Below is a small trained network, with its code and all its weights. Each question gives an input and a class and asks what happens when units are switched off, that is, made to give their printed mean instead of their output.

import numpy as np


def w(rows, s, z=0):
    codes = np.array(rows[::2]) - 128.0
    scale = np.full(codes.shape[1], s)
    scale[-1] = z or s
    return codes * scale


def f(y):
    return np.maximum(y, 0)


def log_softmax(a):
    a = a - a.max(-1, keepdims=True)
    return a - np.log(np.exp(a).sum(-1, keepdims=True))


def net(x, mask):
    res = np.array(x, float).reshape(1, 7) / 4 @ E
    y = f(res @ A[0][:, :-1].T + A[0][:, -1])
    res = res + np.where(mask, y, B[0][:, -1]) @ B[0][:, :-1]
    return log_softmax(res[-1] @ U[:, :-1].T + U[:, -1])


A, B = {}, {}
E = w([
[83,77,199,79],'x0',
[90,86,121,182],'x1',
[169,204,107,136],'x2',
[158,99,75,72],'x3',
[109,100,137,127],'x4',
[61,185,254,138],'x5',
[200,86,168,137],'x6',
],0.0077)
A[0] = w([
[76,166,147,120,185],'n1',
[103,180,81,135,248],'n2',
[115,131,73,66,5],'n3',
[48,174,156,78,246],'n4',
[80,180,119,82,170],'n5',
[121,97,86,96,131],'n6',
[144,163,13,68,172],'n7',
[84,134,200,98,194],'n8',
[209,73,125,157,12],'n9',
[137,104,103,78,17],'n10',
[126,155,252,117,207],'n11',
[173,62,194,51,204],'n12',
[84,165,74,143,80],'n13',
[92,109,139,89,78],'n14',
[138,108,65,153,31],'n15',
[69,76,251,120,223],'n16',
[75,114,164,183,207],'n17',
[236,104,141,83,211],'n18',
[128,117,84,57,112],'n19',
],0.011,0.0028)
B[0] = w([
[79,143,198,45,186],'n1',
[147,97,48,29,197],'n2',
[48,100,129,163,156],'n3',
[82,162,128,3,218],'n4',
[60,94,162,89,177],'n5',
[14,168,56,166,165],'n6',
[57,76,59,121,229],'n7',
[146,169,131,10,211],'n8',
[164,90,75,226,170],'n9',
[97,159,111,236,148],'n10',
[244,133,181,22,242],'n11',
[118,29,66,198,207],'n12',
[154,162,151,90,165],'n13',
[86,196,96,144,152],'n14',
[124,136,49,123,169],'n15',
[228,184,126,43,255],'n16',
[184,170,216,29,198],'n17',
[134,33,47,186,208],'n18',
[40,128,118,251,171],'n19',
],0.0049,0.0089)
U = w([
[183,118,57,81,253],'0',
[189,103,87,153,189],'1',
[72,154,69,159,91],'2',
[232,56,81,177,9],'3',
[88,234,188,142,115],'4',
[254,183,182,165,17],'5',
[162,137,93,80,8],'6',
],0.0075,0.0028)

Each question gives the input, the list of numbers given to net, and the class t.
The units are the neurons (one row each of A and B). Each row of codes is followed by its name. A weight is (code - 128) times the scale printed after its matrix; where a second scale follows, it is the last column's (A, B and U).
mask holds one flag per neuron, in row order. A switched-off neuron (its flag False) gives its mean, the last column of its row in B, instead of its output. The means were averaged over made-up inputs and are rounded, as every weight is.
A unit's drop is (log p(t) with every unit on - log p(t) with that unit switched off) / (log p(t) with every unit on - log p(t) with every unit switched off).
The circuit of an input: a set's keep is (log p(t) with only the set's units on - log p(t) with every unit switched off) / (log p(t) with every unit on - log p(t) with every unit switched off). Starting from the 12 units with the biggest drops (on a tie, the unit counted first), units are removed one at a time, each time the one whose removal leaves the highest keep (on an exact tie, the one counted first), for as long as the keep stays at least 0.8.
units of the circuit, in order: the units of the circuit, biggest drop first
unit that matters most: the unit with the biggest drop
k most important neurons: the k neurons with the biggest drops, biggest first
drop when u is switched off: that unit's drop, to one decimal
input [-2,3,7,4,-8,-1,-7], class 2: units of the circuit, in order : (n11; n16; n7)
input [8,7,1,5,7,-4,2], class 3: units of the circuit, in order : (n12; n4; n8)
input [4,4,-6,7,-6,-8,-1], class 2: most important neuron : (n6)
input [6,4,3,-4,-3,5,2], class 5: units of the circuit, in order : (n11; n16)
input [1,-1,0,-7,-6,3,2], class 5: units of the circuit, in order : (n11; n7; n16)
input [5,7,7,6,8,-1,-4], class 2: 2 most important neurons : (n11; n16)
input [3,-3,3,-7,-3,1,1], class 5: units of the circuit, in order : (n11; n7; n6)
input [-8,-1,0,4,0,-2,2], class 3: 2 most important neurons : (n4; n18)
input [-3,-7,8,5,-3,-6,6], class 3: 2 most important neurons : (n18; n9)
input [-6,-6,-7,2,-5,-3,-5], class 2: drop when n6 is switched off : 0.1
input [2,-6,-8,-4,3,3,8], class 5: drop when n2 is switched off : 0.2
input [-4,2,-1,-2,-4,3,6], class 5: drop when n1 is switched off : 0.0
input [6,5,8,6,5,-7,1], class 3: drop when n4 is switched off : 0.2
input [-5,-1,8,6,-4,-2,5], class 3: unit that matters most : n18
